[152, 99, 136, 131] ans = 136
[141, 147, 124, 140, 152, 115] ans = 124
[134, 154, 128, 117, 127] ans = 128
[129, 101, 137, 120] ans = 137
[106, 115, 143, 122, 105, 153] ans = 143
[138, 119, 117, 140, 143, 104, 99] ans = 117
[131, 135, 100, 147, 112, 132, 130] ans = 100
[120, 114, 101, 128] ans = 101
---
Q: [113, 112, 157, 146, 134]
A: 113
Q: [153, 115, 150, 113, 116, 129]
A: 153
Q: [108, 130, 134, 132, 119, 151]
A: 108
Q: [119, 130, 138, 148, 103, 124, 140]
A: 119
Q: [152, 146, 114, 139, 131, 119, 140]
A: 152
Q: [116, 99, 142, 127, 107, 108]
A: 116
---
[130 154 127 153 129] >> 129
[112 157 125 139 118 142 144] >> 144
[135 149 133 144 132 139 128] >> 128
[106 119 127 152 140 111] >> 111
[122 112 134 127 147 107] >> 107
[127 157 102 101 108 122] >> 122
[153 125 106 138 104] >> 104
[151 151 127 144 124] >> 124
[131 144 100 137 149] >> 149
[146 103 132 138] >> 138
---
140  112  151  128  113: 112
120  145  136  150  116  101  150: 145
151  121  127  128  136  119: 121
102  114  137  131: 114
122  134  104  136  138: 134
119  108  117  136  116  104  129: 108
117  144  117  123  105  103  147: 144
109  112  147  139  119  142  151: 112
135  139  121  137  118  132  149: 139
---
[154 121 113 150 142] => 154, 150

[140 124 100 132] => 140, 132

[129 141  98 122 108] => 141, 129

[110 136 124 102] => 136, 124

[144 119 104 121 126] => 144, 126

[144 130 104 139 107 127] => 144, 139

[110 147 114 104 137] => 147, 137

[125 123 157 130] => 157, 130

[[108 107 127 116]
 [147 100  99 152]] => 152, 147

[[127 114 142 123 116 140 133]
 [121 101 124 143 125 116 130]] => 143, 142
---
[[138 110 129 118 157 119]
 [132 120 121 148 156 122]
 [147  98 126 120 127 115]] -> 129

[[144 112 113 144 126 147]
 [134 137 109 133 128 123]
 [106 115 147 139 141 115]] -> 113

[[135 106 120 121 129 129]
 [154 129 109 119 136 131]
 [135 149 132 142 128 150]] -> 120

[[132 130 119 108 121]
 [123 129 133 112 129]
 [131 127 132 107 133]] -> 119

[[134 127 123 120 104 138]
 [144 116 137 131 129 106]
 [112 117 151 120 118 108]] -> 123

[[125 138 107 142 116]
 [136 101 139 108 134]
 [125 145 154 125 118]] -> 107

[[129 128 128 121]
 [130 129 126 101]
 [129 126 124 107]] -> 128
---
136,120,101,132
153,126,119,140
107,134,128,149
Out: 134

155,125,145,122,106,138
138,117,125,141,136,114
133,127,134,110,117,134
Out: 127

134,130,148,104,144
111,121,131,130,123
132,108,147,153,153
Out: 108

138,113,142,123,151,127
110,129,143,145,121,129
148,131,140,151,151,148
Out: 131

129,114,122,126,123
141,110,101,126,123
129,114,120,126,123
Out: 114

113,114,106,110,148
117,111,100,133,113
130,142,112,118,142
Out: 142

123,109,119,102,132
122,114,133,105,120
117,129,100,135,149
Out: 129

117,111,148,111,151,131,125
139,135,114,127,124,134,136
135,130,120,134,120,129,137
Out: 130
---
[142, 156, 110, 126, 142, 119] out 126
[103, 130, 132, 139, 134, 138] out 139
[143, 138, 105, 120, 125, 132] out 120
[140, 145, 129, 105, 118, 121] out 105
[146, 152, 118, 117, 115, 106] out 117
[143, 121, 141, 140, 107, 116] out 140
---
[[127 132 127 127 130 125 132]
 [128 130 123 134 134 150 129]
 [125 127 119 117 133 136 128]] 132

[[120 102 106 139 141 150 111]
 [136 132 133 121 134 125 121]
 [118 116 108 144 126 148 129]] 111

[[108 103 124 107 113 112]
 [118 107 151 130 127 130]
 [147 132 152 124 145 143]] 112

[[136 115 135 119 136]
 [128 124 153 137 123]
 [132 102 126 117 138]] 136

[[110 139 118 117]
 [122 139 129 117]
 [139 141 150 124]] 117

[[106 101 151 149 142 105 115]
 [136 133 132 134 119 137 123]
 [108 102 150 147 147 106 112]] 115

[[114 152 108 127 144 131]
 [120 135 127 120 133 137]
 [115 144 120 110 132 126]] 131

[[147 128 123 102 126 150]
 [137 111 146 113 140 151]
 [148 133 123 125 100 131]] 150
---
[[106 130 126 142 125 143 101]
 [128 128 128 128 128 128 128]
 [129 128 143 138 129 129 130]] result: 106

[[105 134 108 125]
 [118 124 118 138]
 [ 98 125 105 139]] result: 105

[[131 117 111 136 147]
 [135 128 129 119 155]
 [123 122 106 136 143]] result: 131

[[135 131 128 137 118]
 [139 113 102 123 114]
 [119 139 111 128 134]] result: 135

[[127 118 102 138 142]
 [119 112 124 129 101]
 [149 152 128 136 135]] result: 127

[[151 131 107 102]
 [103 144 129 102]
 [111 134 132 102]] result: 151

[[130 150 121 122 133 123]
 [131 133 118 139 116 129]
 [140 103 119 117 143 141]] result: 130

[[132 121 133 146]
 [126 137 125 118]
 [158 144 139 149]] result: 132

[[135 129 133 128]
 [101 128 135 127]
 [144 128 135 129]] result: 135
---
[[151 127 111 116 115 118]
 [108 134 134 127 148 107]
 [106 116 131 144 125 115]] ⇒ 134

[[103 127 109 145 147 109]
 [100 135 109 129 143 113]] ⇒ 135

[[148 130 140 133]
 [121 103 136 132]
 [140 111 117 102]] ⇒ 103

[[105 132 133 138]
 [102 128 126 140]] ⇒ 128

[[119 129 142 133 123]
 [129 123 135 136 131]
 [119 113 136 131 150]] ⇒ 123

[[100 152 157 143 100 122 102]
 [102 138 138 136 115 123 102]
 [129 145 157 126 154 100 113]] ⇒ 138

[[112 153 108 120]
 [103 148 142 115]
 [101 124 140 121]] ⇒ 148
---
[133 131 119 126 140 151]: 133
[148 138 145 102 103 110 157]: 148
[114 101  99 142 145]: 114
[132 121 133 128 131 153]: 132
[135 112 105 123 146]: 135
[128 106 148 154 117 151]: 128
[127 103 124 116 140]: 127
[114 153 105 135 138 101 114]: 114
[154 101 118 110]: 154
[106 115 123 118 125]: 106
---
[121 121 112 153 135] gives 153

[[102 139 111 124 133]
 [120 130 116 120 126]
 [126 143 120 119 137]] gives 124

[135 121 107 130 110] gives 130

[106 108 125 118 106] gives 118

[110 133 128 150 121] gives 150

[129 145 157 100 106] gives 100

[[140 135 139 104 135]
 [129 111 154 134 100]] gives 104
---
[[111 143 129 130]
 [128 123 105 119]
 [125 138 110 131]] ans = 125

[[141 140 149 132 123]
 [118 130 150 115 125]
 [140 131 139 105 155]] ans = 140

[[133 127 124 111 151 124]
 [135 141 139 125 120 131]
 [118 130 140 137 131 120]] ans = 118

[[155 154 107 109 145 131 101]
 [113 103 155 135 149 110 144]
 [109 110 132 130 130 109 105]] ans = 109

[[136 130 145 123]
 [148 112 119 134]
 [123 157 126 129]] ans = 123

[[139 130 127 141 112 135 130]
 [120 139 116 152 138 121 139]
 [123 133 135 124 122 115 140]] ans = 123

[[148 143 120 120 128 104]
 [125 114 110 133 126 121]
 [142 131 120 108 118 121]] ans = 142
---
array([[143, 117, 128, 131, 141],
       [124, 121, 111, 143, 121],
       [151, 137, 141, 116, 127]]) 116

array([131, 118, 129, 137, 149, 151]) 129

array([111, 121, 154, 144, 124]) 121

array([[134, 120, 130, 123, 121],
       [132, 132, 116, 125, 102],
       [133, 115, 131, 120, 124]]) 115

array([[126, 124, 137, 126],
       [129, 105, 130, 129]]) 124

array([102, 135, 128, 101, 127, 137]) 102

array([150, 118, 149, 113, 146]) 118

array([149, 140, 105, 151, 150, 133]) 133

array([134, 131, 104, 154, 133]) 131
---
143	149	127	150 Answer: 149

137	144	141	126	105	148	148
117	104	110	114	138	104	109
Answer: 105

145	114	146	117	128	107	132
118	118	139	106	131	107	135
Answer: 128

127	149	129	142	120	151 Answer: 142

119	119	112	158	132	122	110
122	135	124	130	153	137	119
127	117	125	121	123	142	127
Answer: 132

125	99	149	134	148 Answer: 149
---
Q: [139 157 136 123 156]
A: 139
Q: [120 115 109 104]
A: 120
Q: [105 128 119 146]
A: 105
Q: [126 127 149 146 122 114 143]
A: 126
Q: [112 153 134 104 144 115 135]
A: 112
Q: [122 102 134 121]
A: 122
---
[[128 131 115 113]
 [105 100 131 146]
 [146 134 112 126]] --> 100

[[146 153 104 103 141]
 [102 154 153 106 133]] --> 104

[[111 157 123 128 127]
 [114 150 124 128 127]
 [113 154 123 128 127]] --> 124

[[149 117 132 129  99]
 [132 126 111 138 125]] --> 132

[[106 122 135 118]
 [123 138 136 118]] --> 122

[[131 130 131 130 108]
 [131 128 137 118 151]] --> 131

[[145 116 144 100 125 102]
 [128 138 128 142 136 136]] --> 100

[[152 119 115 134 118 122 118]
 [141 132 150 147 147 134 124]
 [142 134 129 115 137 117 122]] --> 147
